Each row, then the tier of its hidden value:
[-26,-65,-181,-129,-18,-85,-92,82,-38,47,38,-40,-94,75,-35,-34,25,-13,26,-18,53,-131,3,-36,-67,25,-51,-108,21,-51,-131,53,27,98,-109,28,-134,-26,-44,73,-41,32,-54,-60,-76]	<20>
[174,-101,82,94,202,-32,255,404,85,-79,231,-43,-44,339,-279,-223,-108,109,-16,114,-207,-273,118,351,-239,131,39,-57,-269,-121,-122,265,-7,-37,348,-197,431,-256,-113,-2,-481,232,287,20,-162]	<24>
[-94,-39,-35,-128,118,-16,66,51,-62,36,27,-109,-89,214,-47,-38,112,0,-5,125,1,-167,148,-82,-63,101,66,-12,3,-4,-111,-11,61,52,-56,-82,-14,-162,-43,-26,-106,41,-71,14,-43]	<14>
[-102,86,134,-4,132,-3,-122,-196,88,145,79,-5,59,-178,76,-114,-92,-65,124,1,220,129,50,-17,12,47,-51,17,43,48,-149,22,-5,13,-38,181,-302,-135,51,-42,321,3,-272,148,-86]	<3>
[-72,146,301,33,272,15,-87,-331,131,150,61,-33,-15,-248,80,-64,-167,-238,223,127,221,176,82,-218,-47,-18,8,-72,-108,-110,-154,29,-105,30,-80,227,-396,-76,134,-48,405,6,-354,145,-75]	<23>
[-49,-73,-14,-142,104,-51,20,52,5,-31,20,-37,-88,140,-57,8,-6,-10,-41,124,1,-151,82,-145,-54,41,64,-69,-78,-145,-82,-2,27,30,-45,-76,-19,-81,-55,50,-102,119,-8,-60,47]	<20>
[84,-43,-148,-96,41,-32,-99,-20,-62,-68,31,-72,40,15,-14,20,108,85,-91,-54,-27,-108,79,-92,67,29,-81,-69,90,-19,-129,33,3,51,-46,-162,-102,4,-64,39,4,30,5,-52,73]	<3>
[-133,80,274,-15,177,-58,-39,-192,149,167,54,-95,-60,-190,99,-134,-194,-246,184,123,224,82,92,-158,-21,30,-103,-128,-35,-65,-147,15,-82,19,-115,267,-482,-97,105,-44,278,-20,-277,171,-219]	<20>
[-45,89,-49,11,56,-31,-209,-262,-11,103,81,6,21,-172,125,-16,36,-40,137,-118,264,168,48,-109,1,62,-77,18,97,93,-178,34,22,162,-123,163,-320,-131,71,-35,390,-15,-377,102,-10]	<23>
[110,-136,-43,135,-31,41,-174,53,135,42,118,126,149,-239,23,-84,-83,73,-51,-87,37,112,-23,100,36,-45,-62,-69,-89,105,1,18,96,-87,142,-170,15,118,-56,72,-26,-52,98,88,98]	<20>
[-60,103,-41,-242,124,-141,-147,-48,-33,-99,21,-123,-5,101,125,102,170,57,-198,-29,-89,-72,-113,-255,124,64,5,59,18,-143,-188,38,1,53,-181,-161,-154,-72,-137,108,87,71,-70,-100,149]	<14>
[102,70,-15,131,-58,-62,63,92,103,11,9,32,68,-79,100,-48,-5,96,49,-17,44,123,-186,99,-82,-18,-137,63,-150,70,-96,80,77,-1,148,19,6,-25,15,177,7,-141,-100,-55,-178]	<3>
[-105,-17,88,-98,19,-88,20,94,140,23,-70,-34,-5,-14,81,-63,7,10,-124,164,3,41,-137,-68,47,40,-61,34,-36,46,-54,-68,170,-81,27,-80,-71,-63,-70,159,-74,-117,-34,23,-68]	<4>
[299,-42,-135,67,93,-87,-19,160,74,23,80,16,-95,-54,-247,-141,-146,-60,118,33,-116,-118,-160,162,-221,-122,-156,-271,-172,-176,-179,266,-81,90,163,-1,35,124,-13,186,-162,-19,74,-101,-227]	<24>
[-25,-92,-5,-164,241,4,-18,97,-55,-48,97,-94,-51,218,-151,-65,58,41,-49,92,-60,-170,171,-48,-80,117,100,-45,-52,-36,-164,74,-17,-21,-16,-150,78,-150,-104,-54,-127,187,42,45,31]	<18>
[-106,-53,83,-82,111,-27,-70,47,120,46,42,78,-16,-10,-2,-36,-95,-8,-23,115,58,39,-72,-69,-62,4,109,12,-177,-70,-54,-15,80,-70,16,-21,14,-48,-65,93,-5,75,-44,18,64]	<20>
[60,76,2,111,-32,10,-29,55,94,93,68,49,109,-115,82,-51,-41,51,73,-45,25,71,-133,123,-51,-71,-26,42,-165,-20,-64,76,20,-53,100,3,-20,50,-1,128,46,-90,-30,-58,-82]	<3>
[41,-110,-3,17,-10,22,-162,62,137,35,41,81,69,-174,8,-46,-85,1,-54,26,21,66,-42,1,28,-50,-1,-81,-102,-12,3,-10,104,-102,59,-133,-20,103,-58,109,-30,-23,96,20,105]	<24>
[-27,-110,-36,103,6,102,77,80,80,212,-7,140,-6,-57,-138,-164,-102,2,191,168,145,44,14,197,-211,-54,59,-21,-117,142,3,-36,159,-46,190,80,119,-23,52,58,-72,-116,-109,62,-168]	<8>
[46,60,-150,-199,76,-135,-207,-72,-40,-169,21,-42,-34,82,56,147,170,87,-189,-61,-53,-29,-100,-247,86,72,12,38,36,-166,-176,68,73,142,-127,-189,-41,-108,-119,131,100,135,-81,-140,266]	<18>
[19,-97,-119,-102,58,9,-68,113,-64,-52,14,-54,-48,116,8,83,136,24,-46,44,-66,-73,39,-192,-70,2,97,-59,-167,-37,-74,2,22,-20,-98,-205,46,74,-75,78,-136,21,49,-86,92]	<24>
[-94,-413,-242,-24,-113,168,81,259,-75,72,-63,129,179,28,-149,-194,47,330,-22,41,197,-9,224,253,-84,63,-60,39,113,590,39,-210,208,-236,194,-98,189,24,-67,-30,-256,-118,53,159,-164]	<18>
[-2,-35,-7,-123,157,-92,27,127,36,-4,18,-72,-50,105,-98,-121,12,40,-56,109,-61,-90,-71,25,-70,58,-69,-42,-33,21,-176,80,34,-12,48,-59,-2,-94,-92,87,-117,2,-20,28,-154]	<14>
[-170,-327,-191,-128,-37,76,-1,141,-24,143,-60,159,45,-5,-174,-167,-82,159,44,100,233,-42,102,129,-125,-5,-3,-38,68,325,-5,-172,143,-134,72,77,30,30,-48,26,-120,-37,-65,93,-141]	<20>
[-66,26,167,46,108,43,-194,-248,135,150,55,-2,6,-282,92,-71,-105,-197,137,67,232,190,129,-146,37,24,-16,-88,16,14,-69,-32,60,21,-77,105,-339,-65,93,-54,317,-36,-235,186,32]	<23>
[78,23,-94,131,-69,-36,-54,-40,48,60,89,55,58,-115,54,-78,-16,65,92,-110,170,91,4,124,-41,46,-142,13,37,98,-105,77,89,117,92,74,-93,-124,46,42,127,-45,-175,36,-89]	<23>
[-33,40,-86,-193,-23,-140,-205,-21,46,-80,-22,-88,-57,25,131,100,159,-11,-231,15,-70,-36,-106,-234,177,74,-21,-2,92,-143,-87,-14,182,92,-155,-222,-134,-80,-121,146,27,7,-2,-85,232]	<14>
[-122,25,229,40,128,71,-12,13,133,27,99,38,127,-3,132,-24,-4,68,-55,81,49,130,48,-22,22,84,177,180,-203,38,-9,-45,115,-161,87,-138,99,-154,-56,-10,38,62,-21,102,146]	<3>
[-27,-32,28,78,-20,-33,-22,-52,128,125,104,82,42,-130,-15,-159,-178,-2,86,-9,206,6,80,154,-14,40,-106,-44,64,10,-56,25,83,61,111,138,-150,-155,38,-2,99,34,-125,93,-87]	<20>
[32,-41,-123,-47,33,23,-73,4,-18,-10,-22,22,-49,53,2,99,144,14,-46,94,-46,-11,-20,-172,-45,-24,134,-5,-119,-59,-28,-35,146,46,-23,-221,108,24,-47,112,-66,-33,-32,-94,188]	<8>
[57,-165,-288,-139,20,1,-51,223,-81,-95,-19,86,28,185,-130,44,174,257,-172,21,-128,-96,-117,18,-82,-7,102,59,-97,79,-68,-3,149,-47,87,-304,338,46,-179,170,-257,26,110,-137,145]	<8>
[66,20,32,-46,214,2,78,9,-62,-108,-5,-106,24,107,59,95,167,77,-53,87,-116,-13,0,-262,-67,-8,51,23,-236,-2,-142,17,-79,-50,-20,-221,35,58,-50,74,-63,-37,-58,-64,11]	<8>
[56,3,-92,62,73,73,38,-58,-67,85,53,19,58,7,-12,21,95,48,64,15,-12,-67,61,-44,-77,-79,73,-8,-113,-6,-60,-4,-20,41,49,-130,32,80,12,39,-25,-85,-88,-65,26]	<4>
[-154,8,113,-41,150,91,-143,-71,80,128,105,97,130,-64,52,-24,-4,37,-54,47,33,67,-7,-25,42,-14,229,125,-129,-12,-17,-64,80,-126,24,-138,49,-24,-83,11,90,43,-41,67,224]	<4>
[10,-91,-158,17,11,5,-135,10,51,105,47,186,-73,-48,-93,-11,-45,-10,85,49,103,62,-100,7,-170,-56,120,-38,-147,-30,-39,19,158,92,57,-8,121,1,-15,123,2,13,-125,-34,100]	<20>
[-29,-219,60,86,168,168,152,64,11,94,84,80,213,-15,-153,-220,-51,208,-2,91,71,-44,255,213,-54,31,11,31,-18,335,-16,-94,30,-203,280,-146,157,-31,-40,-108,-158,-35,27,214,-97]	<4>
[-174,0,9,-156,-36,-87,-86,95,96,119,-24,-61,-38,2,83,-88,14,-48,-67,89,42,-25,-105,-12,56,48,-39,3,50,11,-73,-41,154,-38,-89,6,-179,-72,-73,115,-17,-88,-39,21,-86]	<4>
[26,174,3,125,22,-70,-109,-101,76,55,68,67,114,-182,215,-15,40,96,95,-144,165,310,-252,18,-60,11,-109,171,-125,159,-184,98,41,54,43,125,-122,-77,29,127,307,-128,-336,35,-116]	<3>
[95,69,-6,156,-23,-25,-70,21,114,56,77,60,153,-189,125,-80,-5,108,23,-107,53,184,-178,139,-9,-22,-131,75,-101,138,-102,85,64,-33,140,-22,-39,12,-13,123,102,-144,-93,38,-99]	<8>
[94,-130,-55,-82,182,9,-22,107,-45,-182,6,-30,13,119,-32,86,156,135,-146,74,-120,5,18,-223,-64,36,79,-4,-213,56,-106,8,25,-75,25,-330,190,42,-116,85,-170,49,60,-32,145]	<23>
[-113,79,236,96,91,46,-11,-149,132,226,100,-76,48,-172,122,-147,-88,-172,128,81,146,49,161,-2,50,31,-29,-42,6,14,-50,-25,20,-18,-10,78,-312,-94,82,-82,168,-102,-155,184,-112]	<4>
[105,84,-87,-77,20,-120,3,-29,-26,-119,25,-107,69,39,80,48,103,127,-139,-79,-74,-132,-31,-92,115,24,-158,-2,70,-119,-156,71,-38,79,-15,-137,-144,-38,-66,107,22,15,-16,-138,20]	<8>
[87,-134,-75,163,114,135,196,-8,-56,75,78,111,165,12,-153,-128,16,216,66,35,64,-61,190,183,-126,-23,-2,34,-45,242,-42,-34,15,-25,296,-127,203,-21,18,-44,-127,-69,-82,74,-82]	<4>
[-37,-141,-25,-214,130,5,-1,52,-16,-51,-28,-76,-79,144,-156,-18,9,-12,-88,192,-33,-218,194,-142,3,53,68,-124,38,-130,-65,-44,54,-26,-41,-154,-13,-69,-72,11,-144,137,83,-37,94]	<18>
[135,327,289,81,250,-124,-138,-223,229,14,112,-81,-130,-139,142,99,-36,-318,10,137,-161,108,-231,-296,14,-63,98,-71,-303,-512,-137,198,-1,172,-38,-130,-141,-54,26,169,195,1,-125,-82,203]	<4>
[-71,-132,2,49,36,122,-13,117,56,167,33,67,34,-37,-58,-138,-34,12,119,111,109,64,74,122,-141,2,91,-3,-130,193,-11,-44,126,-129,93,-13,79,-3,-1,4,-72,-78,-29,117,-99]	<3>
[64,147,-16,126,-6,-67,-42,-16,63,41,89,24,101,-102,161,-39,32,100,76,-133,95,174,-178,87,-57,18,-117,121,-111,91,-163,123,23,51,74,72,-78,-82,14,111,174,-94,-209,-4,-139]	<3>
[-199,-128,64,-124,83,29,-132,-26,84,9,23,105,29,0,57,24,-3,53,-117,110,132,91,65,-168,39,82,186,92,-75,48,14,-149,193,-90,-31,-125,43,-120,-87,16,36,111,-66,85,265]	<20>
[172,70,-59,-19,39,-94,-25,-19,-23,-154,81,-157,80,32,96,53,137,99,-167,-108,-134,-139,57,-106,151,53,-158,-44,55,-124,-146,103,-48,78,-10,-252,-128,-33,-73,54,-21,29,72,-92,81]	<8>
[-41,-108,54,149,101,147,225,63,-18,149,78,24,129,46,-51,-160,10,117,116,92,86,-39,222,159,-134,18,38,49,-113,265,-21,-65,16,-108,206,-63,110,-47,34,-83,-141,-109,-70,137,-188]	<4>
[-82,-159,18,67,11,112,-56,160,150,215,-6,150,-41,-93,-107,-168,-112,-62,162,202,145,164,-46,159,-216,-22,127,-22,-196,184,23,-44,240,-130,138,43,153,-11,12,80,-85,-109,-51,133,-107]	<18>

[99,-241,239,11,-217,-49,-187,99,-99,179,-144,166,365,98,-62,-136,395,381,20,-56,-117,-46,-212,-107,48,275,-81,-88,-86,31,-88,35,-58,-141,301,163,66,38,-114,-17,82,-60,-152,199,-212]	z54
[-100,113,117,-32,-388,179,154,-38,112,159,-199,33,123,-41,153,-574,252,472,163,13,-2,232,-419,-49,-246,-112,-64,-33,-96,85,-345,-203,-286,227,-12,-425,111,-78,-60,-2,-201,289,80,-160,-307]	Z424
[-107,-77,189,58,-339,-133,-264,-53,266,145,-94,294,-32,24,72,-296,166,195,305,-315,-379,330,140,118,117,341,50,142,54,-345,-54,14,285,-108,105,119,-214,100,-202,168,-255,-242,69,223,-352]	z54
[-162,-149,183,-110,-488,-31,-245,79,281,162,-302,298,-155,-54,101,-262,335,307,177,-163,-143,88,-306,-118,-86,251,-12,18,-53,-209,-132,-307,3,-105,247,-74,-275,-121,-218,164,-229,-8,-63,217,-149]	Z424
[50,-473,-85,191,-175,-120,-80,-38,98,-77,30,154,-183,130,215,-241,123,108,286,-224,-442,245,241,-69,328,264,-192,311,122,-177,-220,-14,160,32,161,325,27,104,-60,294,-39,-115,135,222,-54]	z738
[-60,-206,-110,162,49,75,292,-13,-91,-152,38,-29,149,-19,-97,-375,35,232,133,93,-308,333,175,-6,100,-56,-178,217,-88,80,-63,307,142,-14,50,15,461,146,115,-73,-124,282,115,-2,-327]	z389
[-101,97,338,-113,-206,151,300,-11,-1,180,-24,134,301,-72,-53,18,218,72,-211,135,310,-279,-242,18,57,-54,-35,-128,-185,229,-60,-171,-108,-14,142,-115,-129,-51,-195,-39,-174,69,48,-39,-85]	z145
[-55,261,-85,97,363,64,162,36,-147,117,361,34,67,139,85,143,-178,-2,-74,-209,-41,174,237,88,-284,-35,329,79,-41,70,299,376,-289,253,-206,-528,395,-93,160,-53,39,-98,208,-235,-164]	z566
[-118,-175,14,-34,-417,70,387,-266,-33,116,-37,-148,174,106,165,-659,-43,479,191,-109,-66,361,-92,-114,174,-4,-339,214,111,195,-286,-161,-261,425,14,-119,156,100,-133,140,-52,289,335,-114,-426]	z54
[-96,-26,124,-252,-280,182,298,23,20,23,-83,-36,12,-178,5,152,-19,-84,-163,94,255,-351,-153,-86,73,-11,-184,-49,4,295,18,-188,-120,71,113,-121,-314,-166,-241,28,-71,103,-74,33,82]	Z424
[-39,-423,-134,123,145,11,65,65,103,-205,135,250,-317,-137,143,61,-56,-238,38,-10,-394,6,383,-14,222,63,-44,348,-113,-186,-36,92,367,-185,116,46,-31,115,-45,155,-105,-118,38,90,145]	Z424
[-231,53,299,-196,-427,176,-15,-148,52,190,-120,-24,200,-97,-44,-290,202,241,59,78,223,27,-143,-126,-72,54,-12,156,-231,119,-59,-245,-109,-16,91,-246,-232,122,-192,-146,-109,-63,-238,-98,-81]	z389
[-92,136,178,-102,-393,157,-23,128,128,19,-283,108,6,-176,-35,-165,400,254,140,156,79,-54,-420,-72,-264,-15,-25,-184,-107,88,-136,-121,-141,-48,70,-204,-54,-192,-56,-112,-233,227,-255,58,-96]	z566
[-31,46,108,-110,-190,15,207,66,-49,-11,37,-6,-23,23,2,425,39,-196,-105,5,243,-306,-17,-25,132,133,-86,-140,188,279,177,22,-174,166,51,150,-137,-294,-78,68,-8,9,-17,170,76]	z738
[-74,-446,26,-38,-292,-19,209,94,129,-175,-141,196,-249,-109,50,114,166,-118,-17,102,-76,-237,-43,-128,374,129,-323,69,55,55,-114,-201,189,-103,305,388,-199,-140,-164,236,-173,165,44,329,120]	Z424
[46,42,225,114,-150,118,-370,74,123,30,-37,213,-5,-83,109,-36,480,-2,196,96,-65,-40,-37,0,-175,81,215,70,-266,-133,-217,-51,64,-207,24,-107,-125,72,16,-121,-100,-315,-432,-22,221]	z738
[-146,55,-57,103,87,-67,-155,-8,185,120,150,306,-205,7,185,-232,-118,147,233,-391,-479,458,289,132,-200,154,296,231,-24,-394,129,226,109,44,-120,-437,90,69,-38,119,-188,-201,222,-57,-356]	z566
[-21,299,-20,-21,105,172,281,-50,-130,121,235,-214,253,87,-44,12,-197,34,-35,-191,104,87,186,93,-109,-31,64,63,54,276,193,252,-256,244,-138,-337,142,-46,-6,-59,-14,-58,130,-167,-171]	z738
[-41,-297,-50,202,217,-101,384,-21,1,-46,298,221,-29,134,85,115,-151,-201,-120,-171,-245,58,424,126,444,94,-78,235,51,-40,70,177,246,30,125,249,160,43,-42,287,-137,-59,505,126,-131]	Z424
[276,-298,17,218,-256,-5,-365,63,188,61,-96,164,-11,106,269,-356,354,221,364,-319,-478,145,33,21,136,277,-103,141,78,-234,-465,-90,114,-67,162,214,-182,116,-152,269,-48,-308,-102,205,36]	z112
[-86,-71,-165,96,246,-88,-155,-14,-17,124,286,176,-163,132,215,-88,-233,130,140,-428,-432,414,387,6,-195,197,291,315,7,-267,244,309,-83,160,-115,-457,241,72,44,104,81,-264,198,-110,-245]	z738
[-160,252,277,-134,-267,80,284,-50,91,144,-11,36,226,-57,-162,55,27,-8,-64,-73,212,-104,-12,148,131,74,-55,-101,40,175,145,-11,39,-1,71,23,-240,-92,-235,18,-295,0,131,102,-250]	z738
[201,-137,82,53,-80,-18,-200,62,23,100,110,169,-51,80,291,219,114,-114,45,-230,-133,-197,109,18,89,241,64,15,110,-49,-110,-10,-81,102,33,36,-248,-51,-149,188,134,-390,-101,90,184]	z112
[-121,-184,-197,97,229,-51,-79,-61,-98,59,276,27,-73,161,111,-160,-236,145,128,-327,-379,454,456,-72,-88,182,175,441,-36,-148,251,323,-50,130,-52,-320,328,155,93,35,125,-196,133,-99,-209]	z389
[-194,-370,-51,-31,281,-83,-56,8,-84,-117,269,368,-339,-194,177,297,-225,-241,-90,72,-317,-7,455,-100,-13,110,229,335,-211,-236,321,273,213,-81,-44,-327,82,151,4,-66,152,-205,-95,-98,38]	z54
[-119,-262,108,145,-55,-178,-3,-120,7,152,129,249,130,193,86,-271,26,224,101,-250,-342,380,275,44,235,266,36,266,-15,-209,36,156,155,45,111,109,188,192,-60,144,-51,-140,297,89,-414]	z389
[-72,49,-178,-57,117,228,229,56,-132,-296,185,-165,-295,-199,92,388,-140,-381,-19,280,138,-185,227,-109,-156,-166,39,145,-30,294,168,210,-163,189,-223,-311,108,-158,179,-189,94,64,-310,-177,357]	z54
[-254,254,163,-302,-244,289,78,44,63,72,-103,27,-103,-289,1,71,117,41,-67,198,355,-234,-299,-157,-411,-136,137,-39,-251,195,104,-211,-301,29,-45,-645,-219,-169,-111,-212,-130,97,-326,-196,131]	z112
[93,-120,66,-174,-418,87,-314,112,-9,-65,-207,-20,-182,-145,222,203,206,-51,141,112,16,-254,-158,-188,-151,198,-37,-77,121,111,-89,-39,-195,152,-30,-63,-301,-192,-75,-84,234,-112,-616,101,266]	z118
[20,-146,137,-100,-181,-29,377,98,-61,-64,48,129,-84,4,93,591,63,-324,-257,106,286,-547,-80,-41,335,102,-194,-220,214,320,85,-83,-140,188,137,329,-186,-352,-137,190,11,92,101,239,181]	z112
[66,-241,264,103,33,-117,9,-37,-51,338,147,369,365,181,158,-136,115,233,-146,-261,-215,24,48,81,201,223,80,48,-116,-143,-94,27,35,-5,205,-15,40,171,-213,182,45,-259,313,18,-322]	Z424
[-272,-332,-68,118,-53,103,618,-202,-67,-268,180,-64,-93,-8,26,-158,-60,-150,-18,317,52,150,328,-93,424,-174,-260,440,-115,234,-76,6,133,165,23,193,302,137,120,16,-161,307,222,-66,21]	z118
[-213,212,4,-159,-238,155,264,60,67,-41,-106,8,-161,-171,18,-32,27,109,57,98,126,12,-233,-60,-273,-109,-8,-104,21,178,88,-6,-254,206,-96,-407,61,-282,-3,-70,-203,342,-10,-59,-156]	z566
[87,-20,228,18,-277,11,-16,94,174,62,-90,222,41,-40,75,128,256,-97,26,-86,-40,-231,-63,128,196,181,-64,-137,82,-15,-150,-83,145,-82,148,246,-341,-119,-223,170,-195,-157,-32,243,16]	z145
[-45,-244,155,-181,-268,57,43,81,-8,74,-138,186,1,-123,73,39,183,151,-89,64,47,-275,-258,-184,11,107,-121,-62,-80,96,-50,-187,-134,-20,212,-103,-180,-88,-217,43,24,76,-128,92,7]	z112
[-106,-180,-116,70,228,-58,-348,95,-40,20,171,198,-195,42,78,52,-11,66,122,-207,-366,267,322,-120,-247,230,309,324,-166,-258,286,290,14,-105,16,-334,216,77,115,-52,112,-284,-158,-16,-23]	z54
[-64,-156,-20,53,292,-55,-228,29,20,22,344,335,-315,-37,253,362,-139,-307,-24,-192,-254,-33,477,3,-58,183,362,306,-137,-278,251,180,107,-52,-72,-312,-95,92,-29,65,101,-501,-69,-78,201]	z566
[11,-245,119,-69,-339,139,62,116,20,-145,-230,17,33,-166,-111,-10,377,69,59,254,60,-261,-208,-169,133,55,-290,-27,-92,207,-172,-136,55,-201,268,249,-129,-62,-102,-46,-109,162,-324,219,146]	z738
[9,-299,144,357,-74,-41,84,-82,66,140,-10,287,388,182,10,-820,414,600,238,-122,-470,523,-13,74,205,56,-110,228,-248,-214,-429,36,209,-154,244,138,442,353,-10,120,-286,100,372,35,-531]	z566
[134,-106,133,211,-142,-150,-124,35,174,67,34,354,-14,81,223,-68,182,23,206,-267,-412,128,149,219,212,261,30,-30,161,-268,-187,130,231,18,33,238,-87,7,-129,252,-155,-228,176,213,-235]	z566
[52,-326,-114,68,93,48,-155,187,48,-198,59,204,-340,-123,127,260,134,-216,59,30,-246,-176,190,-117,15,113,33,181,-94,-98,8,69,134,-184,113,9,-66,-37,11,64,16,-162,-262,134,345]	z112
[8,-159,-173,123,-99,49,399,-37,-118,-110,-10,-207,228,109,-74,-414,-87,297,156,-70,-281,378,142,27,196,19,-326,129,196,217,-65,335,2,233,23,152,433,23,65,39,-66,368,240,91,-455]	z118
[15,192,124,239,-10,56,694,-121,-99,241,156,-65,661,335,-106,-508,68,445,-48,-212,10,338,-67,246,244,-104,-192,-77,80,293,-168,171,-181,298,62,78,526,14,-9,153,-297,333,761,-46,-686]	z112
[-140,-242,46,96,225,8,-110,47,-44,-22,169,241,6,-41,-88,21,114,0,-11,22,-225,103,311,-69,-1,112,173,327,-346,-155,185,199,228,-321,155,-108,177,218,47,-103,-48,-204,-112,2,4]	z54
[-132,-3,52,304,-143,-120,424,-32,186,75,9,195,186,275,-95,-483,194,343,181,-281,-275,501,34,224,324,84,-167,44,127,-71,-124,100,163,61,178,356,391,-55,9,314,-534,305,737,257,-637]	z112
[36,102,-78,14,-300,73,288,-40,116,-45,-79,-23,-60,-86,203,-339,-101,193,267,-142,-270,237,-46,144,-4,-28,-200,-85,305,60,-214,127,-74,370,-183,-168,35,-132,-108,141,-185,268,223,-2,-405]	z566
[-43,99,250,-133,-422,218,0,-134,158,40,-57,40,-50,-246,214,-96,142,-87,140,122,133,-175,-50,18,-2,-33,-30,68,-82,69,-279,-260,-13,86,-103,-227,-473,66,-244,-42,-120,-181,-288,-139,158]	z738
[-186,-26,58,-90,-39,233,450,30,-250,-72,-13,-155,256,-64,-229,-54,182,202,-165,390,336,-100,-224,-232,-105,-204,-149,23,-265,472,86,39,-297,33,120,-200,412,-76,134,-271,-29,437,-97,-125,-50]	z54
